Below are the code and all the weights of a small trained network. Each question names an input and a target symbol and asks about switching units off, where a switched-off unit gives its printed mean instead of its output.

import numpy as np


def w(rows, s, z=0):
    codes = np.array(rows[::2]) - 128.0
    scale = np.full(codes.shape[1], s)
    scale[-1] = z or s
    return codes * scale


def f(y):
    return y / 2 * (1 + np.tanh(0.7978845608 * (y + 0.044715 * y**3)))


def softmax(a):
    e = np.exp(a - a.max(-1, keepdims=True))
    return e / e.sum(-1, keepdims=True)


def log_softmax(a):
    a = a - a.max(-1, keepdims=True)
    return a - np.log(np.exp(a).sum(-1, keepdims=True))


def net(x, mask):
    ids = ['αβγδεζηθλμξπτφψ'.index(c) for c in x.split()]
    T = len(ids)
    res = E[ids] + P[:T]
    u = 0
    for l in range(3):
        q, k, v = (res @ M[l].T for M in (Q, K, V))
        z = softmax(np.where(np.tri(T) > 0, q @ k.T / 2**0.5, -1e9)) @ v
        res = res + np.where(mask[u], z, O[l][:, -1]) @ O[l][:, :-1]
        u += 1
        y = f(res @ A[l][:, :-1].T + A[l][:, -1])
        res = res + np.where(mask[u : u + 8], y, B[l][:, -1]) @ B[l][:, :-1]
        u += 8
    return log_softmax(res[-1] @ U[:, :-1].T + U[:, -1])


Q, K, V, O, A, B = {}, {}, {}, {}, {}, {}
E = w([
[112,37,180,23,164,176,167,116,45,126,56,111],'α',
[148,144,168,77,141,216,168,106,123,139,164,127],'β',
[126,162,149,170,181,184,133,108,191,1,129,119],'γ',
[141,126,139,99,145,161,110,120,216,101,127,71],'δ',
[113,118,112,182,172,152,153,134,131,96,211,171],'ε',
[102,110,188,156,118,197,122,131,119,39,168,123],'ζ',
[27,78,108,79,104,88,64,169,148,86,101,121],'η',
[113,128,12,78,164,80,14,183,118,60,182,158],'θ',
[78,206,67,102,113,134,111,132,110,67,117,121],'λ',
[159,133,82,148,144,115,132,135,203,145,193,90],'μ',
[102,2,51,149,86,68,154,120,115,145,71,152],'ξ',
[98,110,104,169,94,129,104,89,213,165,202,68],'π',
[142,92,178,165,72,150,109,238,127,98,177,139],'τ',
[217,133,142,92,115,115,136,171,172,144,197,72],'φ',
[199,144,49,111,62,110,193,119,64,82,121,178],'ψ',
],0.0068)
P = w([
[127,52,98,70,227,235,35,70,196,93,104,239],'0',
[191,146,28,148,166,176,145,229,174,148,98,83],'1',
[99,114,124,91,141,88,249,146,190,29,152,158],'2',
[161,50,84,74,133,184,14,49,97,66,165,156],'3',
[200,166,60,178,83,94,114,212,89,150,127,39],'4',
[124,144,140,113,67,5,226,134,125,6,181,84],'5',
[190,49,103,116,53,131,1,33,22,60,208,80],'6',
],0.0048)
Q[0] = w([
[97,212,232,225,167,87,139,140,132,250,11,129],'0.h1',
[83,158,196,103,141,40,252,169,160,105,124,123],'0.h1',
],0.028)
K[0] = w([
[116,106,156,140,221,251,132,136,242,127,125,193],'0.h1',
[49,132,66,51,215,111,121,105,70,101,35,148],'0.h1',
],0.025)
V[0] = w([
[61,148,162,171,33,227,108,187,87,29,46,136],'0.h1',
[246,34,211,60,170,93,138,219,76,100,91,127],'0.h1',
],0.012)
O[0] = w([
[72,149,72,166,39,253,94,131,153,110,113,148,2],'0.h1',
[163,167,214,178,78,89,74,128,213,146,69,191,94],'0.h1',
],0.0061,0.00066)
A[0] = w([
[81,96,178,139,106,106,160,123,65,86,136,223,127],'0.n1',
[110,140,136,118,135,175,11,73,106,158,149,178,2],'0.n2',
[33,104,169,115,106,123,136,120,115,153,193,151,74],'0.n3',
[125,152,179,130,149,84,42,59,114,135,118,189,100],'0.n4',
[87,177,111,111,149,124,60,206,98,152,137,110,92],'0.n5',
[127,165,174,120,96,78,214,138,142,170,74,151,92],'0.n6',
[98,124,208,40,77,159,143,41,108,132,145,146,79],'0.n7',
[158,253,122,157,161,172,123,165,116,159,129,117,77],'0.n8',
],0.012,0.0041)
B[0] = w([
[186,208,106,75,106,107,111,84,225,163,125,82,154],'0.n1',
[161,131,160,170,73,188,173,70,155,78,66,120,255],'0.n2',
[254,117,176,88,152,120,180,184,70,62,47,88,30],'0.n3',
[153,150,105,183,188,74,80,122,176,131,111,126,233],'0.n4',
[127,143,104,160,183,76,40,146,136,133,132,161,126],'0.n5',
[152,37,158,134,117,177,80,191,48,50,124,173,124],'0.n6',
[92,154,94,184,169,95,86,155,181,79,139,169,148],'0.n7',
[184,129,56,134,207,160,199,187,51,107,100,38,112],'0.n8',
],0.0083,0.00077)
Q[1] = w([
[33,211,237,114,153,126,190,144,4,233,45,135],'1.h1',
[188,79,122,175,204,197,36,107,78,173,95,108],'1.h1',
],0.022)
K[1] = w([
[124,114,157,74,241,230,145,128,200,162,103,179],'1.h1',
[177,108,178,188,119,183,139,171,173,159,254,67],'1.h1',
],0.024)
V[1] = w([
[41,67,190,118,129,130,82,148,167,119,85,5],'1.h1',
[129,57,55,76,84,83,129,126,133,162,28,147],'1.h1',
],0.016)
O[1] = w([
[1,56,184,126,173,188,96,199,226,145,34,26,35],'1.h1',
[237,59,124,162,128,75,111,107,128,61,9,37,253],'1.h1',
],0.0047,0.00061)
A[1] = w([
[121,120,194,164,79,181,95,68,86,175,46,176,2],'1.n1',
[23,61,135,213,172,59,195,176,68,139,172,225,87],'1.n2',
[94,134,220,39,80,118,160,133,101,108,117,152,136],'1.n3',
[58,91,151,138,87,138,219,111,126,78,95,112,64],'1.n4',
[48,119,192,105,130,140,139,39,119,134,150,165,84],'1.n5',
[59,13,164,85,143,198,71,129,58,154,140,158,135],'1.n6',
[140,134,61,75,119,151,143,130,20,205,108,112,58],'1.n7',
[85,33,86,203,83,147,197,152,77,253,75,130,118],'1.n8',
],0.011,0.0045)
B[1] = w([
[110,97,46,215,215,97,219,72,122,101,189,78,175],'1.n1',
[93,37,48,69,34,90,145,67,102,114,24,34,175],'1.n2',
[52,157,159,89,191,125,173,63,117,146,164,147,147],'1.n3',
[235,104,98,97,197,160,129,255,115,118,135,148,214],'1.n4',
[137,21,103,212,100,98,101,247,105,200,153,204,186],'1.n5',
[88,159,206,175,86,51,176,95,83,48,135,174,255],'1.n6',
[77,121,247,172,212,118,133,162,162,96,43,116,190],'1.n7',
[132,91,147,183,138,166,107,98,127,155,236,199,140],'1.n8',
],0.0093,0.0022)
Q[2] = w([
[91,94,212,74,71,154,228,210,26,132,49,98],'2.h1',
[108,14,147,245,190,110,67,68,107,254,71,98],'2.h1',
],0.011)
K[2] = w([
[58,98,109,95,188,218,135,63,216,123,81,175],'2.h1',
[172,3,202,131,128,161,160,89,115,205,156,97],'2.h1',
],0.014)
V[2] = w([
[44,227,71,109,196,125,42,122,112,44,149,136],'2.h1',
[156,189,218,162,76,201,253,106,130,201,68,138],'2.h1',
],0.006)
O[2] = w([
[104,241,96,111,246,223,59,188,133,4,129,125,145],'2.h1',
[156,172,183,117,13,98,245,149,114,98,98,132,2],'2.h1',
],0.0023,0.004)
A[2] = w([
[111,95,109,159,109,213,114,93,69,99,104,160,3],'2.n1',
[108,116,139,36,66,201,110,124,113,176,160,177,153],'2.n2',
[126,165,70,109,157,106,230,160,92,177,142,124,51],'2.n3',
[172,125,169,128,165,169,44,48,124,194,85,121,16],'2.n4',
[146,153,125,97,165,101,92,220,156,198,111,99,73],'2.n5',
[127,106,215,48,149,194,194,136,130,198,100,115,67],'2.n6',
[121,157,171,137,136,151,121,248,107,232,111,156,125],'2.n7',
[109,175,129,117,199,46,141,110,196,170,202,98,100],'2.n8',
],0.013,0.0041)
B[2] = w([
[130,135,186,93,68,159,126,142,77,166,110,90,173],'2.n1',
[132,178,105,225,159,126,51,85,50,90,33,72,154],'2.n2',
[114,191,135,185,61,35,79,173,132,126,169,113,176],'2.n3',
[59,192,98,133,61,67,177,192,74,104,171,96,155],'2.n4',
[124,161,141,255,114,138,150,37,110,141,145,123,224],'2.n5',
[108,61,144,163,71,218,181,158,74,117,138,146,160],'2.n6',
[146,145,58,11,114,87,187,129,172,134,78,201,196],'2.n7',
[139,130,171,69,171,174,133,145,119,205,75,133,253],'2.n8',
],0.012,0.0055)
U = w([
[131,199,193,155,108,98,139,154,142,190,106,124,88],'α',
[77,119,75,92,86,74,159,111,130,139,106,45,126],'β',
[232,94,175,131,153,110,133,196,142,68,43,67,70],'γ',
[109,121,91,183,105,198,173,58,194,159,136,72,179],'δ',
[73,97,185,139,192,88,185,64,52,70,170,130,91],'ε',
[205,158,132,109,94,101,161,36,121,103,203,190,108],'ζ',
[114,103,125,107,117,144,184,178,112,127,126,180,91],'η',
[85,161,102,131,193,117,164,114,139,97,57,113,52],'θ',
[140,146,68,123,84,137,80,152,167,159,78,169,74],'λ',
[149,71,100,25,207,144,95,106,106,164,171,103,254],'μ',
[149,66,117,187,114,136,115,217,89,159,184,146,99],'ξ',
[76,101,200,157,75,127,18,141,254,112,125,214,215],'π',
[118,160,177,96,79,196,101,136,85,97,73,91,70],'τ',
[112,101,82,192,179,132,60,108,46,127,138,176,90],'φ',
[111,200,55,109,182,174,119,214,139,66,232,101,202],'ψ',
],0.0054,0.0042)

Each question gives the input, a string of symbols that net reads in full, and the target symbol t.
The units are the heads (2 rows each of Q, K, V and O) and the neurons (one row each of A and B). Each row of codes is followed by its name. A weight is (code - 128) times the scale printed after its matrix; where a second scale follows, it is the last column's (O, A, B and U).
mask holds one flag per unit, layer by layer, with each layer's heads first. A switched-off unit (its flag False) gives its mean, the last column of its rows in O or B, instead of its output. The means were averaged over made-up inputs and are rounded, as every weight is.
A unit's drop is (log p(t) with every unit on - log p(t) with that unit switched off) / (log p(t) with every unit on - log p(t) with every unit switched off).
The circuit of an input: a set's keep is (log p(t) with only the set's units on - log p(t) with every unit switched off) / (log p(t) with every unit on - log p(t) with every unit switched off). Starting from the 12 units with the biggest drops (on a tie, the unit counted first), units are removed one at a time, each time the one whose removal leaves the highest keep (on an exact tie, the one counted first), for as long as the keep stays at least 0.8.
circuit, biggest first: the units of the circuit, biggest drop first
most important unit: the unit with the biggest drop
top k neurons: the k neurons with the biggest drops, biggest first
top k neurons in layer l: the k neurons of layer l with the biggest drops, biggest first
input η β π λ, target ε: circuit, biggest first	(0.h1; 1.n6; 1.h1)
input ξ ξ π ζ ε δ λ, target τ: most important unit	0.h1
input λ δ δ δ δ π ξ, target ε: circuit, biggest first	(0.h1; 1.n6)
input δ δ μ δ δ τ, target τ: top 2 neurons	(1.n3; 2.n2)
input β μ μ ε, target μ: circuit, biggest first	(0.h1; 0.n1; 2.n8; 2.n5)
input δ μ δ β δ ε ε, target φ: circuit, biggest first	(1.h1; 2.n2; 1.n5)
input ε γ η δ, target γ: circuit, biggest first	(1.h1; 1.n4; 0.n2; 0.h1)
input δ ε δ ξ θ, target φ: circuit, biggest first	(2.n5; 0.n5; 2.h1)
input ξ π μ η η δ β, target γ: top 4 neurons	(1.n4; 0.n2; 0.n7; 2.n5)
input δ δ ε, target α: circuit, biggest first	(0.n1; 2.n3; 1.h1; 2.n8)
input φ ε β η μ δ π, target ε: top 2 neurons	(1.n6; 0.n1)
input δ δ φ δ λ, target θ: top 3 neurons	(1.n7; 0.n8; 2.n7)
input μ λ μ φ ε, target β: circuit, biggest first	(1.n2; 1.h1; 0.n1)
input μ δ δ π ε τ ε, target δ: circuit, biggest first	(0.h1; 1.n1; 0.n2)
input δ μ ζ δ ε δ, target η: top 2 neurons	(2.n7; 2.n6)
input ε δ ε γ μ β, target φ: top 2 neurons	(2.n2; 0.n6)
input π ξ λ ζ ξ δ, target γ: circuit, biggest first	(1.h1)
input ξ ζ π η, target ε: circuit, biggest first	(0.h1; 1.n6)
input δ δ η, target δ: top 3 neurons	(2.n5; 0.n1; 1.n4)
input δ δ φ δ γ ε ψ, target ζ: circuit, biggest first	(1.h1)
input ξ ε γ ε δ μ, target γ: top 2 neurons	(0.n4; 0.n5)
input η δ μ α δ ε, target π: top 3 neurons	(0.n1; 0.n4; 0.n6)
input γ δ γ μ β, target η: top 2 neurons in layer 1	(1.n7; 1.n1)
input δ δ δ ψ ψ, target γ: top 2 neurons	(1.n7; 0.n8)
input δ τ ε δ δ, target δ: top 2 neurons in layer 1	(1.n6; 1.n5)
input λ φ ψ ε η μ β, target μ: top 2 neurons in layer 2	(2.n8; 2.n5)
input γ δ φ ε μ, target α: top 2 neurons	(2.n3; 2.n8)
input η τ ε ε δ λ μ, target μ: top neuron in layer 0	(0.n6)
input τ δ π, target ξ: top 2 neurons in layer 0	(0.n3; 0.n5)
